Here is a tiny trained network, its code and every weight. The questions are about switching its units off for an input and a target symbol, where a switched-off unit gives its printed mean instead of its output.

import numpy as np


def w(rows, s, z=0):
    codes = np.array(rows[::2]) - 128.0
    scale = np.full(codes.shape[1], s)
    scale[-1] = z or s
    return codes * scale


def f(y):
    return np.maximum(y, 0)


def softmax(a):
    e = np.exp(a - a.max(-1, keepdims=True))
    return e / e.sum(-1, keepdims=True)


def log_softmax(a):
    a = a - a.max(-1, keepdims=True)
    return a - np.log(np.exp(a).sum(-1, keepdims=True))


def net(x, mask):
    ids = ['ΓΔΠαβεζηθμστ'.index(c) for c in x.split()]
    T = len(ids)
    res = E[ids] + P[:T]
    u = 0
    for l in range(2):
        q, k, v = (res @ M[l].T for M in (Q, K, V))
        z = softmax(np.where(np.tri(T) > 0, q @ k.T / 2**0.5, -1e9)) @ v
        res = res + np.where(mask[u], z, O[l][:, -1]) @ O[l][:, :-1]
        u += 1
        y = f(res @ A[l][:, :-1].T + A[l][:, -1])
        res = res + np.where(mask[u : u + 4], y, B[l][:, -1]) @ B[l][:, :-1]
        u += 4
    return log_softmax(res[-1] @ U[:, :-1].T + U[:, -1])


Q, K, V, O, A, B = {}, {}, {}, {}, {}, {}
E = w([
[92,111,74,125,138,149,156,155,151,71,122],'Γ',
[95,187,115,68,93,135,88,8,123,154,147],'Δ',
[76,127,104,119,159,222,155,160,134,130,143],'Π',
[101,136,122,31,67,202,112,106,105,200,146],'α',
[160,111,125,128,114,90,125,92,137,170,88],'β',
[111,162,102,81,54,99,121,108,52,76,135],'ε',
[156,78,105,142,93,140,74,151,107,154,102],'ζ',
[126,170,187,70,120,105,158,98,66,95,179],'η',
[155,138,90,138,169,80,166,136,128,97,73],'θ',
[149,116,145,153,128,159,86,120,102,199,127],'μ',
[130,145,141,125,112,136,50,152,215,135,185],'σ',
[123,238,148,62,102,150,101,187,89,136,160],'τ',
],0.015)
P = w([
[109,119,100,70,87,173,183,81,195,119,98],'0',
[60,102,118,49,133,126,140,101,162,146,66],'1',
[74,134,153,96,102,143,125,103,151,129,72],'2',
[157,117,55,90,92,138,174,116,143,133,179],'3',
[138,164,98,115,85,145,131,125,115,115,147],'4',
[79,122,183,112,124,90,67,140,124,117,77],'5',
[107,132,141,110,125,93,67,160,84,131,132],'6',
[198,163,73,152,88,109,123,158,80,140,228],'7',
[157,157,126,141,107,90,80,170,79,114,167],'8',
[127,179,174,159,119,55,10,189,73,130,116],'9',
],0.011)
Q[0] = w([
[61,237,159,10,52,101,92,134,29,89,102],'L0H0',
[204,155,42,72,94,130,167,123,95,146,217],'L0H0',
],0.014)
K[0] = w([
[233,178,150,226,98,96,60,188,69,152,220],'L0H0',
[25,92,222,100,187,53,1,181,82,131,73],'L0H0',
],0.0099)
V[0] = w([
[67,118,175,118,123,252,104,157,126,184,187],'L0H0',
[84,120,52,147,151,137,183,233,135,1,119],'L0H0',
],0.0088)
O[0] = w([
[31,132,166,149,99,31,147,188,126,190,132,119],'L0H0',
[214,247,80,140,62,145,182,146,105,183,169,8],'L0H0',
],0.011,0.0016)
A[0] = w([
[85,142,164,81,67,68,167,126,80,120,191,212],'L0N0',
[129,142,115,1,101,177,55,49,74,96,158,254],'L0N1',
[140,151,92,141,160,154,67,156,220,147,100,207],'L0N2',
[108,111,83,110,24,125,90,167,112,106,77,194],'L0N3',
],0.0069,0.0048)
B[0] = w([
[66,253,170,105,131,75,138,96,90,64,156,206],'L0N0',
[176,220,114,99,115,158,87,42,141,31,130,250],'L0N1',
[176,91,68,181,109,109,145,142,227,126,183,150],'L0N2',
[138,117,21,130,130,90,65,57,118,239,169,197],'L0N3',
],0.0067,0.015)
Q[1] = w([
[81,178,151,76,93,52,127,101,12,96,189],'L1H0',
[184,159,95,105,159,168,43,98,108,88,115],'L1H0',
],0.011)
K[1] = w([
[182,142,178,144,188,140,70,254,113,113,173],'L1H0',
[180,120,130,227,150,46,104,115,53,73,125],'L1H0',
],0.0041)
V[1] = w([
[126,88,47,165,42,118,2,134,141,166,142],'L1H0',
[155,94,101,171,186,157,185,149,15,164,18],'L1H0',
],0.007)
O[1] = w([
[157,124,149,144,73,81,254,43,236,88,64,152],'L1H0',
[55,168,87,138,53,152,61,168,125,85,52,3],'L1H0',
],0.0096,0.019)
A[1] = w([
[166,196,149,91,117,114,163,115,131,100,137,189],'L1N0',
[147,214,136,74,43,182,99,87,121,44,132,25],'L1N1',
[141,129,122,171,95,79,254,119,196,168,92,249],'L1N2',
[108,9,144,181,145,112,143,134,191,79,102,211],'L1N3',
],0.0078,0.0015)
B[1] = w([
[126,142,113,140,40,190,134,113,110,130,124,254],'L1N0',
[99,31,155,51,132,81,121,254,142,150,104,233],'L1N1',
[78,71,136,222,81,163,93,165,112,152,177,198],'L1N2',
[92,191,226,63,132,179,8,134,8,63,53,154],'L1N3',
],0.0075,0.02)
U = w([
[152,178,71,186,70,184,99,162,96,161,133,164],'Γ',
[153,198,116,142,149,209,87,38,139,32,92,181],'Δ',
[85,161,108,171,84,193,78,118,115,109,114,182],'Π',
[97,63,92,125,189,44,163,161,190,216,162,134],'α',
[167,59,98,104,245,90,116,125,215,154,120,222],'β',
[230,143,99,70,111,126,190,116,158,109,89,153],'ε',
[98,51,195,147,91,124,193,207,144,124,119,44],'ζ',
[156,88,142,109,169,180,66,132,24,126,159,3],'η',
[70,130,137,107,107,166,55,224,83,130,95,144],'θ',
[58,102,142,140,149,37,143,145,127,88,117,81],'μ',
[188,127,103,197,144,148,211,26,160,92,142,92],'σ',
[111,254,124,144,108,89,142,119,115,172,148,153],'τ',
],0.0068,0.0053)

Each question gives the input, a string of symbols that net reads in full, and the target symbol t.
The units are the heads (2 rows each of Q, K, V and O) and the neurons (one row each of A and B). Each row of codes is followed by its name. A weight is (code - 128) times the scale printed after its matrix; where a second scale follows, it is the last column's (O, A, B and U).
mask holds one flag per unit, layer by layer, with each layer's heads first. A switched-off unit (its flag False) gives its mean, the last column of its rows in O or B, instead of its output. The means were averaged over made-up inputs and are rounded, as every weight is.
A unit's drop is (log p(t) with every unit on - log p(t) with that unit switched off) / (log p(t) with every unit on - log p(t) with every unit switched off).
The circuit of an input: a set's keep is (log p(t) with only the set's units on - log p(t) with every unit switched off) / (log p(t) with every unit on - log p(t) with every unit switched off). Starting from all 10 units, units are removed one at a time, each time the one whose removal leaves the highest keep (on an exact tie, the one counted first), for as long as the keep stays at least 0.8.
units of the circuit, in order: the units of the circuit, biggest drop first
top k neurons: the k neurons with the biggest drops, biggest first
k most important neurons of layer l: the k neurons of layer l with the biggest drops, biggest first
input α ε ε β Γ α μ θ θ, target θ: top 3 neurons -> [L1N3, L0N1, L0N0]
input Δ Γ Γ Γ β ε β, target Δ: units of the circuit, in order -> [L0H0, L1N1]
input Γ σ β θ Δ ε η Δ, target η: units of the circuit, in order -> [L1H0, L0N3]
input Γ ε σ ε θ β Π, target ε: top 2 neurons -> [L1N2, L0N0]
input Δ τ ε Δ τ ε Δ β Γ α, target β: units of the circuit, in order -> [L0H0, L0N0, L1N0]
input τ ε μ, target α: units of the circuit, in order -> [L0H0, L0N1]
input Γ τ μ β Δ, target μ: units of the circuit, in order -> [L0H0]
input β η ε ε η α ε, target η: units of the circuit, in order -> [L1H0, L0N3]
input ε ε ε ζ Γ μ θ β Π σ, target Δ: units of the circuit, in order -> [L0H0, L1N3, L1N1, L0N2]
input ε ε ε σ ε τ Δ Δ, target τ: units of the circuit, in order -> [L0H0, L0N0]
input β τ θ, target Δ: top 2 neurons -> [L1N1, L1N3]
input Δ ε Γ θ, target σ: top 2 neurons -> [L0N0, L0N1]
input η ε ε θ ε ε, target θ: top 2 neurons -> [L1N1, L0N3]
input μ β ε ε ε β σ, target σ: units of the circuit, in order -> [L1N1, L1H0]
input θ Π Γ ε θ ε τ α, target τ: top 2 neurons -> [L0N0, L1N1]
input β ε ε θ Π, target σ: top 3 neurons -> [L0N0, L0N1, L1N1]
input Γ ε η Δ ζ ζ ε, target ζ: units of the circuit, in order -> [L1N1, L1H0, L1N2, L0N0]
input Γ ε ε Γ ζ μ, target Γ: top neuron -> [L1N2]
input β Γ σ Γ ε Γ Γ ε, target ε: units of the circuit, in order -> [L1N1, L0H0, L1N2]
input ε Γ ε Δ ε Π, target η: top 2 neurons -> [L1N3, L0N1]
input ε ε ε μ η ε ζ Π, target σ: units of the circuit, in order -> [L0N0, L1N1, L1N3]
input τ Γ Γ Γ ε β β σ Π, target Δ: top 3 neurons -> [L1N1, L1N3, L0N0]
input ε β ε Δ, target ε: 2 most important neurons of layer 1 -> [L1N1, L1N0]
input ε θ ε ζ θ Γ β Γ, target Γ: units of the circuit, in order -> [L0H0, L1N2, L0N1]
input Δ Π Γ τ ε β ε μ ε Π, target θ: units of the circuit, in order -> [L0H0, L1N3]
input Γ η β θ ε, target θ: units of the circuit, in order -> [L1N1, L1H0, L0N1]
input Π α β ε Δ ε β σ μ ε, target σ: top neuron -> [L1N1]
input Π β η Γ ε η θ ε θ α, target θ: top 2 neurons -> [L1N1, L0N1]
input μ Γ ε η ε, target η: top 3 neurons -> [L0N3, L1N1, L0N0]
